After every row comes roughly how far along a hidden order it lies, from 0 to 9.
In the rows, zero is written as 128.
[ 89 152 115 148 127 159  69  96 152  77 126 119 168 128 135 151 113 100
 134 255 153 123 111 143 143 177  85  74 105  88 136 122 128  70 146 143
 134 134 154 119  95 156 142 129 103 138 117 135  98 132 149 117 161 144
 122 139 146  77 107 136 111 184 116 162 126 109]
1
[140 157 155 114 136 108 136 134 124 161 138 125  97 119 132 118 151 149
 133  55 117 124 131  93 118  86 126 178 150 128 119 161 109 180  96 147
  97 143 122 150 121 123 135 167 142 160 144 131 142 120 131 155 123 119
 118 116 116 172 148 114 119 100 146 187 134 148]
8
[103 142 111 120 116 181  88 146 149 121 122 121 149  96 157 126 124 108
 142 163 150 164 109 165 102 157 109  78 132   9 127 123 124 118 143 124
 129 144 158 129 147 191 136 135  88 138 118 122  66  89 139  91 133  99
 139 140 154  94  97 108 139 142 104 161 147 105]
2
[131 124 123 139 137 178  99  95 156  66 150 118 120 207  60 169 119  96
 103 255 131  76 154 113 190 136 112 144  62 220 140 125 146  84 144 141
 161  89 120 136  66  63 151 130 175 111 109 110 161 210 147 154 141 170
 124 139 115 107 161 188  89 148 152 114 119 116]
3
[104 173 128 134 132 151 119  82 162 104 132 109 141 152 120 156 111 123
 112 231 135 142 115 110 153 122  84 115 100 165 130 124 159 101 112 145
 118 126 132 148  72  98 144 138 133 161 115 127 130 165 170 152 163 139
 115 132 127 114 140 145 100 170 133 155 138 133]
5
[132 117  88 206 132 188 101 149 143  30 128 107 110 174 106 133  94 131
 136 219 111  41 164 114 168 138 149  69 106 119 129 124 135  93 159 133
 153 100 123 102 119 104 140 140 141 125 111 108 124 155 122 113 109 150
 142 164 123 139 142 156 106 138 115 106 111 125]
0
[155 146 169  85 132 111 152 150 127 188 141 134  89 120 118 120 172 145
 128   7 124 126 141 105 104  78 140 210 145 127 121 164  98 191 106 134
 109 150 118 153 141 119 136 153 157 140 143 122 143 104 115 156 113 113
 123 107 119 177 158 106 124  66 148 178 137 145]
9
[124 112  92 197 132 177  88 126 143  30 120 110 117 164 121 132  81 135
 137 250 120  63 156 118 166 153 131  76 113  94 129 123 133  79 153 122
 147 108 128  97 115 112 139 136 138 125 113 114 118 143 127 106 121 150
 138 162 130 123 131 143 110 155 111 117 115 121]
0

New part:
[103 158 159 149 118 104  47 139 149 125 136 117 126 135 121 104  82  46
 105 126 139 127  96 200 145 178 151  99 119 136 183]
9
[124 180 152 147 126  85  78 128 157 130 136 134 137 135 115 118  92  83
  96 139 146 147 100 167 135 141 143 103  99 132 184]
9
[170  87 128 147 177 128 141 104 119 160 132 116  94 105 114 115 132 125
 142 165  84 152  94  53 176 144 115 125 113 110 104]
9
[150 177 172 152 149  97 115 133 159 157 141 125 103 130 111  98 115 110
 103 140 142 156 103 134 155 122 123 114  89 119 219]
9
[101 143 147 123  95 141 114 167 137 119 130 127 120 150 144 122 128 118
 125  86 159 105 155 183 129 124 138 127 131 133 149]
0
[155 106  97 131 188 112 134  89 122 138 127 104 131  96 133 147 128 126
 132 205  89 158  94  51 135 143 119 127 125 120  95]
9
[143 159 145 115 113 129 173 150 135 129 126 155 131 142 128 115 156 176
 122 100 160 128 164 133 107  74 110 150 109 126 120]
0
[160  64 146 122 143 177 217 142 100 160 130 125  73 123 127 128 174 166
 175 103  99 116 156  75 171 110 112 157 137 104  36]
0
[122  82 133 117 105 169 165 149  96 133 127 120 107 134 138 121 149 128
 166  87 114  98 158 125 141 127 128 145 148 127  11]
0
[170 176 170 147 169  95 156 132 162 164 139 135 111 128 105 108 129 141
 101 136 146 165 106 115 154  90 111 128  72 112 203]
9
[167  62 186 137 148 176 214 168 104 200 140 126  12 134 109 107 179 143
 188  63 120 114 163 117 230 109 105 166 102  99  83]
0
[146 174 170 161 156  86  83 118 163 160 141 128 120 127 114 107  98  83
  93 153 135 160  82 146 156 131 128 103  76 121 252]
9
[134  75 128 119 118 166 181 147  96 139 126 120  74 127 135 134 167 149
 170  98 111 112 156  83 155 122 118 152 145 118  58]
0
[120  73 135 121 113 175 153 137  97 138 127 118  92 130 130 125 147 123
 161  98 110  97 147 178 153 139 130 142 158 125  65]
0
[150  82 118 112 132 167 214 132  95 127 124 128  98 119 146 131 179 189
 175 115 110 117 158  63 142 102 105 165 147 117  50]
0
[117  90 128 116 115 160 165 146 103 130 126 138 105 132 130 131 152 148
 160 106 120 108 152 114 133 122 124 147 142 126  26]
0
[132 152 173 127  95 132 159 164 139 145 133 132 105 150 124 139 147 148
 130  88 161 117 154 155 139  91 124 140 108 122 131]
0
[170 105 117 139 182 131 143 103 125 148 131 134 114 105 121 137 139 145
 139 168  97 150 107  70 155 128 110 133 122 113 155]
9
[129  92 130 119 115 155 162 147 108 132 125 137 100 135 138 119 150 140
 156  93 122 108 158 126 137 124 129 145 140 127  88]
0
[ 91 154 146 124  84 131  86 152 139 108 128 134 140 143 140 102 106  99
 117  95 158 107 123 210 113 141 155 119 137 142 127]
0
[166  98 134 136 158 137 149 119 125 154 130 119 104 117 125 119 140 133
 141 139 109 142 113  92 144 135 115 134 117 117 153]
9
[212 111 105 136 214 120 217  96 130 169 128 151 100  93 114 129 176 211
 145 202  96 178 111   1 137  80  79 153  96  99  74]
9
